Here is a tiny trained network, its code and every weight. The questions are about switching its units off for an input and a class, where a switched-off unit gives its printed mean instead of its output.

import numpy as np


def w(rows, s, z=0):
    codes = np.array(rows[::2]) - 128.0
    scale = np.full(codes.shape[1], s)
    scale[-1] = z or s
    return codes * scale


def norm(h):
    return h / np.sqrt((h * h).mean(-1, keepdims=True) + 1e-5)


def f(y):
    return y / 2 * (1 + np.tanh(0.7978845608 * (y + 0.044715 * y**3)))


def log_softmax(a):
    a = a - a.max(-1, keepdims=True)
    return a - np.log(np.exp(a).sum(-1, keepdims=True))


def net(x, mask):
    res = np.array(x, float).reshape(1, 4) / 4 @ E
    u = 0
    for l in range(4):
        y = f(norm(res) @ A[l][:, :-1].T + A[l][:, -1])
        res = res + np.where(mask[u : u + 8], y, B[l][:, -1]) @ B[l][:, :-1]
        u += 8
    return log_softmax(norm(res)[-1] @ U[:, :-1].T + U[:, -1])


A, B = {}, {}
E = w([
[52,85,94,52,94,221],'x0',
[105,244,112,237,179,200],'x1',
[254,131,192,129,114,150],'x2',
[184,170,119,176,24,137],'x3',
],0.0019)
A[0] = w([
[100,182,206,240,68,123,154],'0.n0',
[76,74,101,199,106,4,105],'0.n1',
[115,115,166,26,173,78,253],'0.n2',
[63,42,156,170,205,185,195],'0.n3',
[57,181,134,40,175,135,121],'0.n4',
[134,188,90,198,113,205,123],'0.n5',
[166,88,194,71,200,179,87],'0.n6',
[209,179,170,146,176,150,137],'0.n7',
],0.0035,0.0013)
B[0] = w([
[136,173,75,129,151,137,253],'0.n0',
[85,106,172,57,147,135,184],'0.n1',
[94,254,141,127,222,164,233],'0.n2',
[197,173,186,214,137,107,214],'0.n3',
[51,61,142,200,143,129,175],'0.n4',
[206,115,85,129,133,114,243],'0.n5',
[138,151,197,47,125,75,143],'0.n6',
[118,75,94,171,158,189,203],'0.n7',
],0.0028,0.0014)
A[1] = w([
[38,165,119,156,162,81,131],'1.n0',
[140,76,124,67,134,116,182],'1.n1',
[235,178,167,26,108,57,59],'1.n2',
[203,108,142,94,28,95,15],'1.n3',
[83,132,54,144,3,89,132],'1.n4',
[84,86,101,65,131,104,106],'1.n5',
[77,125,78,207,85,145,211],'1.n6',
[150,17,115,174,29,96,254],'1.n7',
],0.0038,0.00076)
B[1] = w([
[149,49,172,99,117,115,245],'1.n0',
[132,223,110,174,3,130,158],'1.n1',
[131,127,159,158,208,170,225],'1.n2',
[139,154,191,74,152,168,171],'1.n3',
[192,96,120,90,172,127,195],'1.n4',
[146,142,112,152,132,123,162],'1.n5',
[203,132,148,118,170,193,249],'1.n6',
[95,103,184,75,127,174,169],'1.n7',
],0.004,0.0012)
A[2] = w([
[15,78,110,170,90,111,77],'2.n0',
[119,192,181,55,76,162,182],'2.n1',
[176,77,207,186,196,130,253],'2.n2',
[211,217,167,89,12,192,5],'2.n3',
[186,92,246,120,89,127,186],'2.n4',
[91,87,144,3,74,41,47],'2.n5',
[120,248,165,125,104,107,142],'2.n6',
[103,219,250,122,25,164,39],'2.n7',
],0.0031,0.00047)
B[2] = w([
[218,137,222,184,185,166,127],'2.n0',
[121,69,139,198,94,76,171],'2.n1',
[76,63,104,2,89,105,248],'2.n2',
[149,94,156,103,197,95,204],'2.n3',
[54,82,156,44,157,62,184],'2.n4',
[121,165,134,245,39,75,181],'2.n5',
[168,77,117,157,136,182,141],'2.n6',
[45,169,223,154,101,132,146],'2.n7',
],0.0031,0.0015)
A[3] = w([
[62,140,158,175,10,70,97],'3.n0',
[172,61,125,133,32,198,235],'3.n1',
[30,126,171,158,43,90,80],'3.n2',
[225,147,4,171,159,162,124],'3.n3',
[22,129,121,142,230,172,165],'3.n4',
[149,119,161,164,148,71,251],'3.n5',
[107,180,134,127,144,83,91],'3.n6',
[66,122,150,180,201,120,176],'3.n7',
],0.004,0.0012)
B[3] = w([
[143,138,19,229,85,84,151],'3.n0',
[84,107,194,105,144,6,163],'3.n1',
[136,169,3,147,139,158,162],'3.n2',
[196,149,103,212,178,158,254],'3.n3',
[126,124,209,39,44,53,214],'3.n4',
[22,142,63,100,31,213,173],'3.n5',
[214,28,184,149,107,210,126],'3.n6',
[159,87,213,69,113,155,188],'3.n7',
],0.0036,0.0028)
U = w([
[80,122,27,180,40,94,32],'0',
[255,158,73,199,216,214,56],'1',
[102,80,220,34,135,125,250],'2',
],0.0076,0.0017)

Each question gives the input, the list of numbers given to net, and the class t.
The units are the neurons (one row each of A and B). Each row of codes is followed by its name. A weight is (code - 128) times the scale printed after its matrix; where a second scale follows, it is the last column's (A, B and U).
mask holds one flag per neuron, layer by layer. A switched-off neuron (its flag False) gives its mean, the last column of its row in B, instead of its output. The means were averaged over made-up inputs and are rounded, as every weight is.
A unit's drop is (log p(t) with every unit on - log p(t) with that unit switched off) / (log p(t) with every unit on - log p(t) with every unit switched off).
The circuit of an input: a set's keep is (log p(t) with only the set's units on - log p(t) with every unit switched off) / (log p(t) with every unit on - log p(t) with every unit switched off). Starting from the 12 units with the biggest drops (on a tie, the unit counted first), units are removed one at a time, each time the one whose removal leaves the highest keep (on an exact tie, the one counted first), for as long as the keep stays at least 0.8.
units of the circuit, in order: the units of the circuit, biggest drop first
k most important neurons: the k neurons with the biggest drops, biggest first
top k neurons in layer l: the k neurons of layer l with the biggest drops, biggest first
drop of u: that unit's drop, to one decimal
input [7,-7,6,-5], class 0: 3 most important neurons	1.n1; 2.n5; 1.n6
input [4,-5,3,-6], class 0: 2 most important neurons	1.n1; 2.n5
input [-3,-4,-6,8], class 2: most important neuron	1.n4
input [7,1,-6,6], class 1: 3 most important neurons	1.n4; 2.n2; 1.n6
input [-3,-8,1,-1], class 0: units of the circuit, in order	1.n1; 2.n5
input [8,-2,-1,3], class 0: 2 most important neurons	1.n2; 2.n5
input [2,-5,-5,-8], class 0: 2 most important neurons	2.n5; 1.n2
input [-5,-4,-3,2], class 0: 2 most important neurons	0.n1; 0.n3
input [6,-7,4,-4], class 0: 2 most important neurons	1.n1; 2.n5
input [0,6,-3,-4], class 2: 2 most important neurons	3.n4; 1.n0
input [3,0,1,6], class 2: top 2 neurons in layer 1	1.n7; 1.n3
input [-5,0,-7,8], class 1: drop of 0.n0	1.1
input [7,-3,3,0], class 0: drop of 3.n0	0.1
input [8,5,-3,3], class 1: drop of 2.n6	0.0
input [6,2,-7,7], class 1: top 2 neurons in layer 1	1.n4; 1.n6
